Here is a tiny trained network, its code and every weight. The questions are about switching its units off for an input and a class, where a switched-off unit gives its printed mean instead of its output.

import numpy as np


def w(rows, s, z=0):
    codes = np.array(rows[::2]) - 128.0
    scale = np.full(codes.shape[1], s)
    scale[-1] = z or s
    return codes * scale


def norm(h):
    return h / np.sqrt((h * h).mean(-1, keepdims=True) + 1e-5)


def f(y):
    return y / 2 * (1 + np.tanh(0.7978845608 * (y + 0.044715 * y**3)))


def log_softmax(a):
    a = a - a.max(-1, keepdims=True)
    return a - np.log(np.exp(a).sum(-1, keepdims=True))


def net(x, mask):
    res = np.array(x, float).reshape(1, 4) / 4 @ E
    u = 0
    for l in range(2):
        y = f(norm(res) @ A[l][:, :-1].T + A[l][:, -1])
        res = res + np.where(mask[u : u + 12], y, B[l][:, -1]) @ B[l][:, :-1]
        u += 12
    return log_softmax(norm(res)[-1] @ U[:, :-1].T + U[:, -1])


A, B = {}, {}
E = w([
[253,160,153,221,77,143,216],'x0',
[127,26,188,95,116,105,185],'x1',
[147,188,239,71,27,142,98],'x2',
[127,129,128,128,129,126,129],'x3',
],0.0024)
A[0] = w([
[120,209,144,86,126,167,39,34],'0.n0',
[116,66,107,141,109,143,175,54],'0.n1',
[112,136,122,109,155,132,105,96],'0.n2',
[170,27,123,136,131,121,210,88],'0.n3',
[90,209,164,43,74,182,30,81],'0.n4',
[202,136,79,222,168,185,166,73],'0.n5',
[123,129,85,92,87,152,96,119],'0.n6',
[162,203,33,213,182,160,141,134],'0.n7',
[64,56,13,119,238,61,90,144],'0.n8',
[237,114,61,239,177,188,252,74],'0.n9',
[237,195,197,188,4,103,163,5],'0.n10',
[83,77,215,58,80,101,149,95],'0.n11',
],0.0031,0.0024)
B[0] = w([
[97,126,161,169,168,99,132,140],'0.n0',
[124,101,163,114,133,130,154,109],'0.n1',
[167,144,145,157,120,113,140,119],'0.n2',
[86,102,187,128,152,107,145,162],'0.n3',
[72,149,149,174,149,72,93,201],'0.n4',
[114,138,97,100,97,100,102,167],'0.n5',
[134,132,133,165,142,123,122,131],'0.n6',
[138,139,92,74,97,149,45,200],'0.n7',
[213,174,185,137,122,193,169,251],'0.n8',
[59,138,98,141,73,44,108,240],'0.n9',
[113,107,88,100,254,195,127,216],'0.n10',
[175,67,54,116,127,113,80,168],'0.n11',
],0.0046,0.0024)
A[1] = w([
[58,66,141,69,53,49,145,84],'1.n0',
[189,68,176,78,139,201,232,78],'1.n1',
[72,99,147,163,89,34,188,27],'1.n2',
[136,70,142,87,80,76,56,2],'1.n3',
[106,147,83,148,175,187,112,88],'1.n4',
[105,203,175,163,90,74,107,64],'1.n5',
[127,98,115,140,109,107,194,47],'1.n6',
[100,114,130,141,110,86,162,24],'1.n7',
[140,222,109,91,138,253,79,101],'1.n8',
[86,170,96,193,83,62,111,46],'1.n9',
[110,122,112,129,139,97,130,104],'1.n10',
[147,70,191,94,154,158,127,231],'1.n11',
],0.0049,0.0013)
B[1] = w([
[250,151,86,222,116,212,212,188],'1.n0',
[2,172,187,85,182,95,33,236],'1.n1',
[223,119,163,156,203,249,165,157],'1.n2',
[144,163,42,148,88,109,147,147],'1.n3',
[161,150,162,134,74,109,146,158],'1.n4',
[77,83,109,65,195,139,171,162],'1.n5',
[120,140,160,116,156,164,110,133],'1.n6',
[169,153,149,130,163,162,88,119],'1.n7',
[216,22,166,187,151,173,255,254],'1.n8',
[76,102,209,47,110,93,86,169],'1.n9',
[164,149,177,92,101,149,102,126],'1.n10',
[81,190,65,119,70,61,92,199],'1.n11',
],0.0039,0.0036)
U = w([
[222,99,158,182,173,218,227,170],'0',
[2,149,189,71,176,106,69,200],'1',
[157,150,19,127,16,96,93,1],'2',
],0.0092,0.00089)

Each question gives the input, the list of numbers given to net, and the class t.
The units are the neurons (one row each of A and B). Each row of codes is followed by its name. A weight is (code - 128) times the scale printed after its matrix; where a second scale follows, it is the last column's (A, B and U).
mask holds one flag per neuron, layer by layer. A switched-off neuron (its flag False) gives its mean, the last column of its row in B, instead of its output. The means were averaged over made-up inputs and are rounded, as every weight is.
A unit's drop is (log p(t) with every unit on - log p(t) with that unit switched off) / (log p(t) with every unit on - log p(t) with every unit switched off).
The circuit of an input: a set's keep is (log p(t) with only the set's units on - log p(t) with every unit switched off) / (log p(t) with every unit on - log p(t) with every unit switched off). Starting from the 12 units with the biggest drops (on a tie, the unit counted first), units are removed one at a time, each time the one whose removal leaves the highest keep (on an exact tie, the one counted first), for as long as the keep stays at least 0.8.
units of the circuit, in order: the units of the circuit, biggest drop first
most important unit: the unit with the biggest drop
top k neurons: the k neurons with the biggest drops, biggest first
top k neurons in layer l: the k neurons of layer l with the biggest drops, biggest first
drop of u: that unit's drop, to one decimal
input [0,5,2,8], class 2: top 2 neurons	0.n11, 0.n8
input [8,7,3,4], class 1: top 2 neurons	1.n1, 0.n10
input [0,5,-8,0], class 1: most important unit	0.n8
input [3,8,8,1], class 1: units of the circuit, in order	1.n1, 0.n10
input [-7,-8,-3,-6], class 0: units of the circuit, in order	0.n8, 1.n8
input [2,-8,7,-1], class 0: top 2 neurons	1.n8, 0.n9
input [0,6,-2,-7], class 1: top 3 neurons in layer 0	0.n9, 0.n4, 0.n5
input [-1,8,-7,3], class 1: top 3 neurons	1.n1, 0.n8, 1.n8
input [-7,8,2,-2], class 2: top 2 neurons in layer 1	1.n0, 1.n8
input [-1,7,7,-1], class 2: top 3 neurons in layer 0	0.n11, 0.n8, 0.n9
input [1,3,3,6], class 1: top 2 neurons	0.n9, 1.n1
input [5,-2,-8,0], class 2: drop of 1.n1	0.1
input [3,-6,-2,7], class 2: drop of 0.n9	0.1
input [4,6,2,2], class 1: units of the circuit, in order	1.n1
input [-8,-1,-6,-4], class 0: top 2 neurons	0.n8, 1.n8
input [-8,-2,-5,-1], class 0: drop of 0.n8	0.7
